[114 101 138 156 115 106 127] -> 138

[[128 132 115 130 129 130]
 [142 123 152 121 146 121]] -> 115

[[142 136 140 144 145 136]
 [130 126 142 145 133 106]
 [125 132 115 111 123 147]] -> 140

[100 125 140 119] -> 140

[140 115 141 155 131 107 154] -> 141

[[121 134 123 130 141]
 [111 104 136 140 155]] -> 123

[[120 133 128 130 123 129]
 [129 154 145 149 134 146]] -> 128
---
[[122, 134, 115, 122, 117],
 [119, 133, 105, 132, 112]] result: 105

[[122, 104, 114, 124, 112, 138],
 [125, 104, 123, 124, 107, 137],
 [127, 105, 134, 125, 104, 135]] result: 124

[[121, 122, 124, 110, 122],
 [139, 123, 124, 141, 138],
 [123, 120, 122, 107, 122]] result: 124

[[127, 122, 127, 117],
 [120, 146, 117, 113],
 [144, 98, 151, 149]] result: 146

[[132, 154, 132, 131],
 [129, 116, 128, 137],
 [140, 116, 139, 125]] result: 116

[[137, 119, 147, 149, 148, 127],
 [122, 135, 124, 123, 123, 140]] result: 123
---
[123 130 105 141]
105
[148 131 126 150 129 155 119]
126
[157 154 103 133 124]
103
[103 142 149 151]
149
[107 132 115 136]
115
[105 131 145 155]
145
[156 134 112 144 129]
112
---
[150 107 122 144 105 127 148] → 127

[[121 127 153 125 121]
 [146 117 147 110 139]] → 125

[[144 121 148 129 131 129]
 [141 107 133 124 140 128]
 [142 106 132 122 137 129]] → 131

[124 133 130 151 128 117] → 128

[133 123 119 158 125 109] → 125

[126  99 145 126 113 125] → 113
---
[110, 109, 148, 152]
152, 148

[99, 143, 146, 98, 133, 142]
146, 143

[105, 124, 156, 138, 132, 118, 136]
156, 138

[152, 154, 135, 135, 144, 103]
154, 152

[157, 127, 152, 115, 114, 108]
157, 152

[[138, 133, 142, 125, 129],
 [107, 129, 116, 127, 129],
 [106, 118, 130, 109, 121]]
142, 138
---
[[128 129 132 121 128 119 133 121 136 125]
 [116 146 133 135 130 146 132 120 127 129]
 [128 128 128 128 128 128 128 128 128 128]
 [116 121 129 124 139 117 121 134 131 136]
 [125 126 127 129 107 122 118 126 120 137]
 [120 124 132 127 135 122 122 130 130 134]
 [145 129 133 119 126 134 124 142 128 122]
 [129 146 134 129 126 129 132 126 130 126]
 [136 141 131 128 117 118 131 125 129 125]
 [120 124 132 127 135 122 122 130 130 133]] Out: 136

[[154 146 133 131 147 111 144 145 122]
 [152 147 134 130 147 110 144 144 122]
 [151 145 135 128 146 108 143 145 119]
 [150 150 140 135 143 109 145 147 125]
 [102 106 116 127 112 148 110 113 129]] Out: 150

[[135 129 121 140 101 150 146 105 127 116 126 111 147]
 [141 133 145 122 110 104 154 107 120 124 139 111 122]
 [116 153 135 150 102 114 131 116 107 128 145 128 135]
 [108 126 113 127 101 113 154 138 113 137 137 140 137]
 [129 117 110 128 151 116 111 124 146 127 133 139 148]
 [146 109 143 153 134 103 121 114 114 120 136 143 139]
 [139 132 108 138 106 118 101 129 140 113 114 130 148]
 [143 109 154 150 106 106 147 108 137 128 113 101 137]
 [106 107 110 150 128 146 135 135 154 108 118 108 133]] Out: 143

[[134 125 124 134 125 134 135 134 134 134 125 125 134 125 134]
 [131 128 128 131 128 131 131 131 131 131 128 128 131 128 131]
 [153 104 100 153 104 152 154 153 153 154 105 105 152 105 153]
 [144 114 112 144 114 143 144 144 143 144 115 115 143 115 144]
 [127 131 132 128 131 128 128 128 128 128 131 131 128 131 128]
 [150 107 104 150 108 149 150 150 150 150 109 108 149 108 150]
 [124 135 136 125 135 125 125 125 125 124 134 135 125 135 125]] Out: 150

[[135 131 132 130 131 134 132 131 130 136 134 133 130 105]
 [134 132 133 133 132 133 133 130 132 135 135 131 128 105]
 [131 130 134 130 132 132 132 129 132 130 132 131 132 108]
 [134 131 132 131 130 135 132 132 131 134 132 134 132 108]
 [135 133 131 130 131 132 131 132 129 139 134 133 128 118]
 [135 132 124 131 127 129 129 133 126 142 134 130 121 145]
 [139 134 133 131 129 136 131 132 129 141 136 136 129 108]
 [137 132 134 135 130 139 134 130 135 132 134 133 133 100]
 [121 121 126 124 128 124 125 127 126 122 126 125 125 133]
 [123 119 127 122 129 125 123 126 124 124 130 125 123 136]
 [134 133 136 125 129 131 129 121 128 127 132 130 132 108]] Out: 123
---
[[140 137 135 125 122 104 128 109 114]
 [137 130 132 113 137 126 147 143 140]
 [132 137 144 122 132 123 139 149 131]
 [124 149 155 132 127 118 131 138 116]
 [117 118 124 140 133 139 115 129 127]
 [153 132 132 126 141 122 137 139 151]] → 132

[[129  99 122 133 143 132 122 118 128 125]
 [128 136 121 134 115 135 122 143 125 135]
 [127 131 133 117 127 128 129 130 132 130]
 [127 127 122 131 140 133 127 125 128 123]
 [126 113 128 127 127 129 130 126 121 135]
 [130 120 133 133 144 130 119 117 130 131]
 [123 130 135 136 129 125 125 118 130 134]
 [128 141 122 134 116 129 141 127 123 131]
 [129 132 132 120 124 131 128 126 127 131]
 [130 135 133 121 132 129 130 125 123 119]
 [126 136 132 144 133 130 128 121 129 134]] → 132

[[136 118 110 128 121 122 136 115 138 132 125]
 [138 120 118 131 118 115 137 132 134 125 130]
 [135 121 116 129  99 117 151 126 124 123 127]
 [140 121 109 119 104 133 154 118 134 128 124]
 [133 122 129 126 112 117 149 125 133 129 139]
 [133 124 123 116 130 135 130 120 133 130 127]
 [140 113 105 117 112 131 139 115 130 128 123]
 [140 125 127 111 114 128 152 125 133 119 136]
 [139 120 123 107 121 126 140 118 129 111 131]] → 123

[[137 136 126 129 120 117 139 124 135 138 113 124 136 143 120]
 [133 121 136 141 129 128 124 127 129 122 118 133 132 126 125]
 [124 117 140 134 132 139 116 125 106 123 110 132 127 140 130]
 [143 131 129 133 136 117 131 134 133 123 126 127 132 129 129]
 [124 126 134 138 139 128 126 123 119 119 123 137 136 134 137]] → 134

[[132 134 135 145 134 114 134 133 132 134 145 134 127 129]
 [136 136 137 140 136 115 140 142 137 138 148 125 121 126]
 [133 134 135 142 134 121 136 137 133 134 145 127 125 129]
 [123 125 125 126 126 136 124 123 126 123 129 138 133 129]
 [136 136 137 141 135 103 137 137 135 139 142 128 123 125]
 [130 129 127 122 128 153 134 138 132 130 130 112 118 123]
 [116 121 124 125 126 130 110 107 115 121 117 151 132 121]
 [129 130 129 121 128 143 132 134 133 131 132 123 119 116]] → 129
